Here is a tiny trained network, its code and every weight. The questions are about switching its units off for an input and a class, where a switched-off unit gives its printed mean instead of its output.

import numpy as np


def w(rows, s, z=0):
    codes = np.array(rows[::2]) - 128.0
    scale = np.full(codes.shape[1], s)
    scale[-1] = z or s
    return codes * scale


def f(y):
    return np.maximum(y, 0)


def log_softmax(a):
    a = a - a.max(-1, keepdims=True)
    return a - np.log(np.exp(a).sum(-1, keepdims=True))


def net(x, mask):
    res = np.array(x, float).reshape(1, 8) / 4 @ E
    y = f(res @ A[0][:, :-1].T + A[0][:, -1])
    res = res + np.where(mask, y, B[0][:, -1]) @ B[0][:, :-1]
    return log_softmax(res[-1] @ U[:, :-1].T + U[:, -1])


A, B = {}, {}
E = w([
[144,62,86,131,128],'x0',
[117,174,172,63,16],'x1',
[47,50,169,39,181],'x2',
[113,195,201,183,137],'x3',
[131,196,80,149,152],'x4',
[185,142,127,129,82],'x5',
[5,114,72,205,55],'x6',
[121,147,114,99,200],'x7',
],0.012)
A[0] = w([
[160,49,133,100,88,98],'neuron 1',
[65,153,151,117,67,148],'neuron 2',
[120,104,57,101,152,116],'neuron 3',
[165,118,184,108,80,137],'neuron 4',
[55,93,160,177,195,173],'neuron 5',
[250,76,156,186,227,116],'neuron 6',
[104,157,146,188,114,80],'neuron 7',
[37,21,107,137,175,111],'neuron 8',
[158,195,217,129,172,122],'neuron 9',
[104,153,150,88,93,174],'neuron 10',
[159,35,85,97,112,150],'neuron 11',
[133,164,14,89,30,176],'neuron 12',
[117,128,88,121,164,121],'neuron 13',
[136,120,99,138,109,6],'neuron 14',
[93,249,195,114,150,117],'neuron 15',
[170,91,161,92,80,88],'neuron 16',
[69,155,108,129,113,38],'neuron 17',
[99,181,179,110,129,118],'neuron 18',
[90,244,193,115,137,123],'neuron 19',
[178,128,144,154,184,96],'neuron 20',
[98,58,191,171,211,145],'neuron 21',
[109,113,56,160,89,135],'neuron 22',
[62,167,148,172,25,124],'neuron 23',
[95,172,149,191,65,111],'neuron 24',
[161,135,60,137,182,166],'neuron 25',
],0.012)
B[0] = w([
[121,120,235,104,92,175],'neuron 1',
[124,99,170,210,67,206],'neuron 2',
[81,61,98,65,107,176],'neuron 3',
[175,127,176,93,73,184],'neuron 4',
[72,117,133,171,180,225],'neuron 5',
[189,195,69,82,179,253],'neuron 6',
[118,177,24,179,112,164],'neuron 7',
[14,56,162,97,240,237],'neuron 8',
[135,233,109,144,147,202],'neuron 9',
[98,149,171,105,84,190],'neuron 10',
[122,92,193,39,134,208],'neuron 11',
[130,60,80,124,20,238],'neuron 12',
[87,118,78,80,122,163],'neuron 13',
[188,30,114,120,158,130],'neuron 14',
[117,246,212,185,118,202],'neuron 15',
[153,114,155,56,122,170],'neuron 16',
[108,105,110,155,134,147],'neuron 17',
[70,159,188,159,153,169],'neuron 18',
[94,250,214,211,119,201],'neuron 19',
[161,183,67,123,218,178],'neuron 20',
[111,162,144,115,208,224],'neuron 21',
[124,57,82,141,113,200],'neuron 22',
[103,50,150,222,40,240],'neuron 23',
[119,62,68,255,79,207],'neuron 24',
[139,158,34,79,119,210],'neuron 25',
],0.0097,0.016)
U = w([
[100,230,242,182,77,2],'0',
[113,76,65,46,67,129],'1',
[168,86,249,33,52,67],'2',
[222,204,51,102,193,202],'3',
[11,68,143,120,236,126],'4',
[103,79,101,234,33,127],'5',
],0.011,0.0043)

Each question gives the input, the list of numbers given to net, and the class t.
The units are the neurons (one row each of A and B). Each row of codes is followed by its name. A weight is (code - 128) times the scale printed after its matrix; where a second scale follows, it is the last column's (A, B and U).
mask holds one flag per neuron, in row order. A switched-off neuron (its flag False) gives its mean, the last column of its row in B, instead of its output. The means were averaged over made-up inputs and are rounded, as every weight is.
A unit's drop is (log p(t) with every unit on - log p(t) with that unit switched off) / (log p(t) with every unit on - log p(t) with every unit switched off).
The circuit of an input: a set's keep is (log p(t) with only the set's units on - log p(t) with every unit switched off) / (log p(t) with every unit on - log p(t) with every unit switched off). Starting from the 12 units with the biggest drops (on a tie, the unit counted first), units are removed one at a time, each time the one whose removal leaves the highest keep (on an exact tie, the one counted first), for as long as the keep stays at least 0.8.
circuit, biggest first: the units of the circuit, biggest drop first
k most important neurons: the k neurons with the biggest drops, biggest first
drop when u is switched off: that unit's drop, to one decimal
input [-2,5,5,-4,7,-1,-1,-2], class 0: circuit, biggest first	neuron 8
input [-4,7,5,-5,1,-2,2,1], class 2: circuit, biggest first	neuron 24; neuron 5
input [-5,-3,-8,-8,-2,-1,-4,-8], class 3: 2 most important neurons	neuron 6; neuron 23
input [6,6,8,3,6,4,1,-1], class 2: 2 most important neurons	neuron 24; neuron 9
input [2,6,-7,5,1,3,-2,-5], class 5: 3 most important neurons	neuron 24; neuron 23; neuron 12
input [-4,-3,-4,4,3,-1,3,0], class 5: 2 most important neurons	neuron 24; neuron 7
input [-6,-2,5,-6,-3,3,-5,4], class 3: 2 most important neurons	neuron 6; neuron 23
input [1,8,-6,2,-8,-7,2,5], class 5: 2 most important neurons	neuron 23; neuron 24
input [-2,-8,-1,-1,-1,8,4,-1], class 4: drop when neuron 22 is switched off	0.1
input [-3,7,-4,-4,5,7,1,6], class 5: drop when neuron 12 is switched off	1.8
input [1,1,1,-5,-6,-8,-7,0], class 2: 2 most important neurons	neuron 1; neuron 11
input [6,-7,1,7,-7,3,8,-4], class 4: drop when neuron 8 is switched off	0.8
